Rows are numbered. After the first six, each row is followed by the numbers of the five nearest rows among all rows above it, by straight-line distance, nearest first.
0: [ 4.36 -4.55 -2.18 -2.64 -0.82  1.11 -2.56  2.02  0.20 -0.91 -2.65  0.12
 -4.55 -5.46 -0.05 -3.20  4.46  7.27  5.43 -1.59  1.61  1.32  1.23  0.16
 -1.48 -4.21 -1.64  0.16 -1.41 -1.43  0.34]
1: [ 4.17  2.99 -4.42  4.06 -4.09  0.35  2.78  0.31 -1.38 -8.43  8.93 -2.21
  1.36  3.43 -5.59 -2.16 -0.47  1.83 -3.56  3.87 -0.33  2.40  0.42 -3.12
 -1.53 -0.22 -3.90 -1.65  1.32 -1.24 -2.20]
2: [ 1.68 -3.63  2.20 -8.01 -4.86 -0.25  0.33  2.30 -1.68 -6.30  3.66 -0.65
 -0.99  2.01 -3.99  5.29  1.38  4.68  0.08 -0.43 -3.53 -0.49  1.13 -0.93
  1.39  2.82 -2.84 -1.73  3.92 -2.66 -6.79]
3: [ 7.39 -1.11  2.93 -2.01 -4.71  0.31 -0.19  0.23 -0.25 -5.30  3.57  3.66
  4.08  1.35 -2.12  2.54  0.06  1.77 -3.99  0.22 -2.30 -0.82  3.51 -3.92
  0.92  0.93  1.38  1.16  0.30 -3.62 -1.73]
4: [ 3.96 -3.40  6.09 -0.10  1.30  1.57  4.07 -3.92  4.03 -1.60 -5.88  1.22
  0.55 -0.59  4.10  1.57  2.48  4.75 -0.14  0.81 -2.21  1.38 -3.21  7.38
  0.82 -0.49  0.41  6.70 -6.67 -0.38  1.64]
5: [-1.24 -0.34  4.43 -2.96  0.63  0.80  3.07  2.57 -0.55 -0.99 -4.45 -1.48
  1.07 -1.81  5.89  1.99 -0.21 -1.41  3.96  3.08 -0.12 -3.57  3.46  6.37
  1.48 -5.48 -0.14  3.03  1.20 -0.18  4.65]
6: [-5.74  3.11  0.12 -0.44 -1.26  0.13 -1.16  3.33 -1.13  2.29 -1.82 -2.36
 -0.65  5.52 -0.61 -3.31 -1.33 -5.84 -0.18 -0.35  1.45  2.79  1.54 -1.06
  2.07  3.47  3.82 -1.93 -2.79  1.07 -1.68] | 5 3 1 2 0
7: [-4.05  1.49  0.93  1.51  3.01  2.99  1.60 -0.76  0.60 -5.49 -6.58 -2.85
 -3.40  1.78 -0.88  0.14 -0.08 -5.47 -1.08 -1.30  4.13  0.73  3.53  3.36
  2.87 -2.18  7.46 -2.53 -4.32 -0.72  0.88] | 6 5 4 0 3
8: [ 3.20  0.69 -1.43  1.71  0.84 -2.13  1.60  1.35 -0.75 -5.92  6.16 -3.69
  4.24  3.34 -5.11 -2.49  0.95  5.49 -1.91  6.77 -0.27  0.08 -0.69 -7.40
  1.34 -3.42 -5.28 -2.64  2.01 -2.51 -3.80] | 1 3 2 0 6
9: [ 3.32 -2.49 -2.46 -2.52  1.01  0.15 -0.84 -1.37  0.96  0.94 -4.80  1.48
 -6.31 -5.35  2.41  1.64 -0.10  8.10  9.99 -1.24  0.53  1.21  3.23  0.10
 -1.50 -3.07 -2.86 -4.46 -4.46 -1.48 -1.07] | 0 5 4 2 7
10: [ 7.23 -7.38 -2.04 -2.06 -1.46 -1.99 -0.44 -2.13  1.91 -2.37 -4.62 -1.10
 -4.98 -6.06  1.56 -0.48  1.46  3.47  1.33  1.95 -3.69 -1.05  0.97  1.13
  1.13 -4.09 -3.93 -2.83 -1.53  0.39 -0.12] | 0 9 4 5 3
11: [ 1.27  1.17  5.44  3.47  0.57 -2.07 -3.21  0.86  1.68 -4.84  7.97  3.17
 -1.35  3.39 -3.98  0.22 -3.20  1.37 -1.85  3.17  3.76  2.22 -3.00 -7.84
 -4.03  6.45 -3.07 -1.19  4.38 -1.92 -3.95] | 1 8 3 2 6
12: [-2.49  5.72  1.17  2.68  4.74  1.37  1.44 -2.54 -0.46  2.61 -4.59 -3.38
 -2.94  1.62 -2.67 -1.87 -2.13 -1.68 -5.75  2.40  1.51 -0.27  1.71  0.73
  4.02  2.28  5.59  1.01 -0.71 -1.02  2.82] | 7 6 5 4 3
13: [-6.93 -6.82  2.66  0.50  2.47 -0.59  0.24  1.43 -0.83  1.15 -3.27 -0.06
  1.14  2.77  3.25  1.12  0.61  1.47  1.98 -2.21  0.09 -0.16  2.43  5.75
  1.93  0.62 -0.26  5.63 -4.18  2.74  4.24] | 5 4 6 7 12
14: [-4.39  0.40  1.42  3.88  4.08  1.66 -0.34  1.99  0.87 -2.18 -8.14 -0.97
 -1.54  1.10 -1.84 -2.57 -3.69 -4.34 -7.13  2.17  0.57 -0.88  1.81  2.82
  3.55 -3.13  5.45  1.16 -3.35  0.19  1.21] | 7 12 6 13 5
15: [ 7.69 -2.29 -0.54 -3.71 -3.86  2.19  0.19 -1.14 -3.56 -2.41 -2.75  3.98
 -7.34 -4.76  5.16  2.39 -4.36  5.73  4.08  3.24 -1.04  2.39  1.99  1.08
 -0.15 -2.36 -5.22  1.81 -1.10 -2.32 -7.22] | 9 10 0 2 3
16: [ 9.99  3.31 -3.18 -5.19 -3.46 -2.35  7.70 -2.47 -0.04 -4.02  1.72  0.39
 -0.06 -4.06  0.43  0.60  4.07  1.94 -0.24 -1.85 -2.26 -1.04 -1.33 -1.77
  2.54  0.97 -5.23  0.15  1.39  0.65 -5.04] | 3 2 10 15 1
17: [ 8.36 -1.45 -2.28 -1.56 -5.25 -3.57  1.28 -2.91  0.48 -5.27  8.34 -0.79
  5.98  0.70 -4.63 -1.02  3.39  3.98  0.30 -0.56 -3.00 -2.05 -1.01 -2.41
 -1.07 -2.66 -0.92 -3.81  3.20 -1.20 -2.69] | 3 1 8 16 2
18: [ 8.31  0.44 -0.01  2.10 -1.04  1.70  2.68  0.19  3.69 -5.68  7.91 -1.75
  1.70  3.51 -2.48  1.10  1.89  3.73  0.20  4.05 -0.45  2.17 -1.06 -3.75
  1.77  1.35 -3.01 -4.59  0.37 -0.51 -5.01] | 1 8 17 3 11
19: [-4.85  3.10 -1.55 -1.32  0.32  5.43  4.64 -0.64 -1.38  4.00 -1.54 -0.53
  1.82  2.89  0.70 -4.49 -4.00 -6.36 -6.16 -1.69  2.91 -1.82  0.57  1.63
  1.05  5.85  2.23 -0.49  3.23  2.96  0.61] | 6 12 14 7 13
20: [ 9.98 -2.97 -0.95 -2.55  1.41 -0.47  1.00 -1.43 -2.45 -1.70  1.50  1.95
 -3.94 -7.23  3.16  3.54 -2.01  5.18  2.80  1.36 -5.30  3.39  2.21 -2.77
 -2.86 -3.18 -4.22  3.86 -0.77  2.95 -1.13] | 15 10 0 9 16
21: [-2.68 -2.71  0.45 -2.17  0.50  3.24  0.17  0.79  4.07  3.93 -8.88  2.08
  0.95  2.70  2.82  0.79  0.54  0.85  5.11 -3.22 -0.99 -4.52  1.65  1.00
  1.19 -5.04 -1.87  3.47  0.84 -0.93  1.88] | 5 13 0 4 9
22: [-2.17 -2.02 -1.25  0.30  1.60 -2.90  4.58  0.90  2.96  1.50 -6.75 -0.58
 -1.26  0.90 -0.60 -0.69 -0.61 -6.11 -1.97  0.31  1.39 -1.88 -1.01  5.05
  3.52 -3.02  4.46  1.13 -3.34  3.28 -0.52] | 14 7 12 6 13
23: [-0.59  2.17  1.17  5.91 -0.07 -4.00 -3.71  1.79  0.98 -5.25  5.87  1.38
 -3.22 -2.50 -7.33 -0.51  3.80  4.56 -1.26  0.29  1.33 -0.70  1.36 -0.80
 -3.61 -0.82 -1.93 -1.97  5.38 -2.25 -7.67] | 11 1 8 18 17
24: [ 3.67 -7.28  0.28 -2.79  0.54  3.21  2.65  2.15  2.05  2.29 -3.71  2.19
 -0.59 -3.00  3.81 -2.97  0.88  4.03  4.26 -1.00 -0.54 -3.17 -1.66  0.16
  0.00 -0.66  0.79  4.13 -2.28 -2.73 -1.13] | 0 21 10 4 9
25: [ 7.38 -1.85  0.39 -1.67  3.15 -4.28 -0.81 -0.89  0.97  1.23 -0.71 -1.07
 -3.01 -2.70  1.04  0.89  2.54  2.26  4.63  1.67 -3.76 -0.62  2.03 -2.03
 -3.45 -2.34 -2.82 -3.55  1.38 -0.02 -3.29] | 10 20 0 9 24
26: [ 1.44 -7.76 -0.62 -1.13  1.49 -1.77 -0.60  0.77  1.57  1.36 -5.57 -0.38
 -2.64 -0.92  3.91 -0.89  3.84  8.51  7.95 -5.87 -0.24 -3.08  0.18  1.97
 -0.66 -2.69 -2.84 -1.72 -0.01  1.31 -2.13] | 0 9 24 10 21
27: [ 1.05 -9.99 -2.61 -3.44  2.95  0.98  1.81 -0.73  0.01  0.26 -5.36 -0.43
 -1.46 -1.99  1.06 -2.50  5.50  3.95  5.59 -4.32  0.99 -0.89  2.61 -1.17
  0.68 -6.76  1.92 -1.98  2.03 -0.14 -0.03] | 26 0 24 10 21
28: [-0.77  2.89 -1.58  4.33  2.03  2.63 -3.04 -3.37 -0.82  1.74  5.94 -0.38
  1.98 -1.60 -0.14 -3.56 -3.52 -7.87 -0.33 -2.62  2.73  3.09 -1.97 -2.35
  0.84  6.28  0.77 -2.95  0.61  0.80  5.68] | 19 6 12 11 7
29: [ 4.28  3.42 -2.45  3.58 -3.29 -2.80  3.01  1.37  2.06 -5.32  9.57 -1.04
  3.49  1.70 -0.72  2.19  1.76  1.79 -2.84  4.69 -3.35  1.55  0.13 -2.76
  1.89 -0.41 -0.80 -4.14  2.90  0.37 -2.87] | 18 1 8 17 3
30: [-6.14  5.43  1.56  1.94  2.17  6.13 -2.44 -2.02 -0.99  2.36  3.94 -0.92
  3.20 -0.78  0.61  0.65 -0.17 -7.12  0.15 -0.97 -1.83  1.44  0.06  0.88
 -2.21  3.00  0.27 -2.92 -2.06  0.84  6.24] | 28 6 19 12 7
31: [-5.99  4.64 -2.47 -2.51  4.63 -0.97 -0.89  3.57 -0.88  7.37  0.64 -0.48
  3.18  2.22 -1.48 -1.21  0.40 -9.76 -1.73 -1.34  3.19  2.32  0.95 -1.30
 -3.84  3.29  3.08 -4.30 -2.90  0.09 -0.55] | 6 30 19 28 12
32: [-6.35  2.45  1.30  2.89  1.74  0.45  2.65 -0.28 -2.22  3.41 -4.49  0.90
 -1.80  3.13 -0.31 -3.51 -2.06 -4.82 -0.88  1.42  1.60  0.18  4.32  3.06
 -1.35  4.57  2.86  0.86 -0.24  0.15  0.35] | 6 12 19 14 22
33: [ 4.16 -7.91 -3.46  1.12 -1.57 -0.54 -2.30  2.15  3.99  0.64  1.45 -1.93
 -3.11 -0.89  2.36 -2.68  0.27  5.96  4.65  0.32 -0.78  0.84 -0.44 -0.19
 -1.07 -3.86  0.43  2.19  0.24  2.32 -2.95] | 0 24 26 10 25
34: [-3.04  1.35  6.44 -0.20  0.45 -3.36  2.11 -2.12  5.71  1.65 -2.62 -1.67
 -0.99  3.19 -3.77  0.42  0.81 -7.04 -4.43  4.63  2.35 -3.38 -0.50  6.07
  5.16 -2.15  3.11  5.13 -0.52  4.49  1.77] | 22 14 12 32 7
35: [ 0.25  3.40  1.86  4.40 -1.04 -1.46 -2.35 -0.37  0.31  2.05  5.11 -1.73
  2.58 -0.91 -2.14 -4.65 -0.39 -6.25 -3.79 -2.36 -0.71  1.61 -5.19 -5.50
 -1.17  3.72 -0.50  1.13  1.15 -0.36  0.75] | 28 30 6 11 31
36: [ 6.06  4.15 -5.15  4.09 -5.38  0.85 -3.30 -1.59 -1.70 -4.98  8.84 -2.27
  2.24  1.29 -2.99  1.60 -2.14  6.29 -1.11  7.63 -4.38 -2.13  2.44  0.99
  1.17  1.24 -2.30  3.32  2.20 -0.83 -2.80] | 1 29 18 8 17
37: [-6.41  4.92  3.10 -0.20 -0.64  4.97 -5.36 -0.68 -2.11  4.08  6.92 -1.86
  1.02  0.42 -1.07 -1.76 -0.94 -6.71  1.58 -1.92  0.34 -1.08  0.61 -2.71
 -1.11  6.99 -1.70 -2.56 -0.14  0.11  4.93] | 30 28 35 6 31
38: [-1.51 -1.52 -2.62  1.40 -0.11  2.52  2.54  1.40 -3.73  0.62 -3.32  3.23
  0.58  0.95  3.41  2.52  1.49  1.01  3.32  1.24 -0.53 -1.72  0.20  4.45
 -0.34 -5.43 -2.91  1.68  0.17 -2.32  8.36] | 5 21 13 24 0
39: [-3.19  3.51  0.15  0.65  1.71 -0.10 -1.30  0.26  2.69 -0.93 -6.20 -2.32
 -2.31  2.42  1.22 -0.06 -4.31 -0.76 -0.95  1.87  2.28  1.48  2.64  1.34
  1.69  0.78  2.36 -0.13 -3.13  1.46  4.96] | 12 14 7 32 6
40: [-0.47  4.12  2.71  1.06 -0.10  3.23 -0.75 -0.72 -0.51  3.39  1.82  0.45
  1.74 -1.80 -3.07  1.97 -0.58 -3.67 -1.96 -3.90  2.36 -0.98 -3.57 -2.42
 -0.99  6.36 -2.96  3.94  1.66 -1.11  0.96] | 35 37 28 30 19
41: [-0.78 -4.81 -3.01 -0.44  1.70  0.32 -0.07 -0.90  3.43  5.26 -6.12  1.90
  2.02 -1.91  4.19  3.24  0.76  3.84  4.95  0.30 -0.55 -2.16 -1.31  0.99
 -0.31 -4.95  1.50  3.40  3.58 -3.33  4.12] | 21 38 24 27 5
42: [ 7.31  1.26 -3.99 -0.80 -4.46 -2.77 -4.38  2.62 -2.95 -4.08  1.83 -0.29
  3.13  0.33 -3.37 -0.69 -0.70  3.27 -2.04  7.71  0.11 -1.86  3.16  0.14
 -2.08 -1.03 -2.52  1.79  0.71 -1.15 -4.57] | 36 3 1 8 17
43: [-1.34 -2.48 -2.43  2.12  0.49  2.11 -0.96 -3.05 -0.77  3.27 -0.45  2.07
  2.87 -0.30 -1.44 -0.90  0.66 -3.85  0.08 -2.43 -2.02  2.29 -3.38  0.38
  0.56  5.33 -1.51 -0.58 -3.57 -1.70  6.06] | 28 30 40 35 37
44: [ 7.77 -2.74 -0.07 -1.19  1.18  0.38 -2.31 -0.65 -2.88 -3.70 -0.02 -0.72
 -3.03 -2.91  1.83  1.33 -1.46  5.39  4.12 -0.81 -4.12  2.10  0.24  1.51
  0.94 -5.38 -2.09  1.69 -1.79  1.21 -0.97] | 20 10 0 25 33
45: [-6.11  3.31  3.05 -0.49  4.62  1.26 -1.66 -0.61  0.62  3.66  4.16 -0.21
  6.19 -1.92 -0.09 -2.04  1.39 -7.57 -1.89 -3.42 -0.09  1.45  2.08  3.02
 -1.63  4.05 -0.64 -9.94 -0.17 -0.45  1.78] | 30 31 37 28 43
46: [ 6.88  1.09 -0.16 -2.35 -3.15  5.42 -0.97  0.71 -0.40 -2.58  3.27 -2.00
 -0.77 -3.58 -2.80  1.08  1.16  3.78 -0.08  1.93 -3.84  0.79 -0.81  0.34
  3.69 -0.51 -2.33 -1.78  3.65 -0.49 -6.14] | 18 2 44 16 3
47: [-3.08 -3.03 -3.23  0.33  3.51  2.87 -0.48 -3.20 -2.11 -0.31 -6.53 -2.35
 -1.54  4.64 -0.91  0.29 -3.79 -3.51 -4.01 -2.33  5.15  0.55  1.85 -1.11
  1.99 -2.23  5.25  1.11 -2.80  1.70  2.49] | 7 39 14 12 22
48: [-2.85 -0.30 -0.75  3.92 -3.78  1.56 -2.41 -2.43  1.28 -0.64  2.23  1.19
  2.36 -3.11 -5.37 -3.37 -0.98 -4.73 -0.35  0.61  3.60 -0.19 -4.07 -4.59
  2.10  5.93  2.33 -0.36  1.29 -1.28 -1.27] | 35 40 28 43 6
49: [-9.10  3.56 -1.17 -3.74  2.31  4.88 -3.19  0.25 -1.07  5.47  1.41 -1.80
  2.83  0.70  3.00 -0.43 -4.80 -7.58 -4.69 -0.59  2.47 -0.27 -0.94 -0.54
 -0.79  4.29  3.12 -0.34 -6.63  1.52  1.07] | 31 30 6 19 37
50: [ 0.18  0.69 -4.82  8.78 -4.11  1.68 -3.32  0.77 -0.65 -6.99  4.38  1.94
  1.24  0.09 -4.78 -2.02  0.15  4.24  2.37  5.76 -1.41  0.51  0.11 -4.60
  1.26 -0.67 -3.10 -0.70  4.60 -0.58 -4.46] | 1 36 8 23 29
51: [-4.15 -0.12  3.19  1.60  6.21  0.96  3.75 -0.15  2.54 -0.80 -7.01 -5.02
 -2.11  5.00 -3.95 -2.47 -3.75 -5.64 -0.61  4.36  3.53 -1.25  2.07  5.30
  2.49  2.66  5.71 -0.75 -0.35 -1.09  1.03] | 12 7 14 32 39
52: [ 1.61  4.09  2.37  8.33  1.03 -2.80 -5.96  3.38 -0.52 -3.55  5.66  2.81
 -1.52  1.90 -4.86 -1.59  0.59  1.49 -5.49 -0.21 -0.67 -0.82 -2.72 -5.67
  1.72  1.44 -0.06 -2.53  4.53 -0.04 -4.99] | 23 11 50 35 29
53: [ 0.47  1.26 -3.50  5.51  0.34  3.64 -2.69 -2.59 -3.57 -2.53  7.79 -0.35
  2.09  0.34 -2.24 -1.05 -1.04  8.09  0.76  8.33 -3.06  1.83 -1.53 -0.66
 -2.39  3.54 -2.19  3.23  2.99 -1.59 -5.23] | 36 50 1 42 8
54: [-0.01 -0.93  1.33  3.09 -0.33  0.64 -2.18 -0.31 -1.32  4.76  5.75  1.46
 -1.53 -3.33 -3.93 -0.90  2.12 -3.29 -2.34 -1.04  3.40 -2.93 -5.82 -3.69
 -1.43  4.73 -0.84  5.48 -1.27  0.33  3.45] | 40 35 48 43 28
55: [ 4.94 -5.91 -6.71 -4.73 -1.37 -0.96 -2.48  4.57  2.05  2.54 -0.05  4.10
 -5.10 -0.96  2.25  1.10  2.69  6.09  5.21 -3.02 -3.50  1.50  0.80 -3.46
 -1.08 -3.61 -3.92 -5.34 -4.29 -1.69 -1.77] | 9 0 33 25 26
56: [-2.08  3.52  2.84  5.33 -0.90 -6.68 -3.18 -1.87 -0.68 -4.18  3.29  1.68
 -1.19  2.48 -2.96  0.37  0.74  3.46 -2.01  1.93  2.21 -3.01 -3.39 -1.14
  2.68 -0.07 -1.80  0.48  3.41  0.01 -2.61] | 52 23 11 50 29
57: [-4.78  2.70  1.75  3.58  2.59  2.90  2.86 -2.96 -0.69  1.75  0.56 -2.81
  1.36  3.89 -4.97 -3.61  2.86 -6.53  0.94 -3.40  0.65  2.06 -1.68 -4.57
 -0.17  3.63 -2.84 -4.05 -0.77  0.66  5.00] | 30 43 28 37 35
58: [ 0.08  0.28 -5.62  4.46  0.81 -2.12 -0.15  0.77 -1.17 -3.70  7.25  0.92
 -0.47  3.82 -3.57  1.69  0.69 -1.03 -2.45  5.94  1.12 -1.19  1.04 -2.45
  0.71 -0.49 -1.98  0.75  3.84  0.92 -2.77] | 1 29 50 56 8
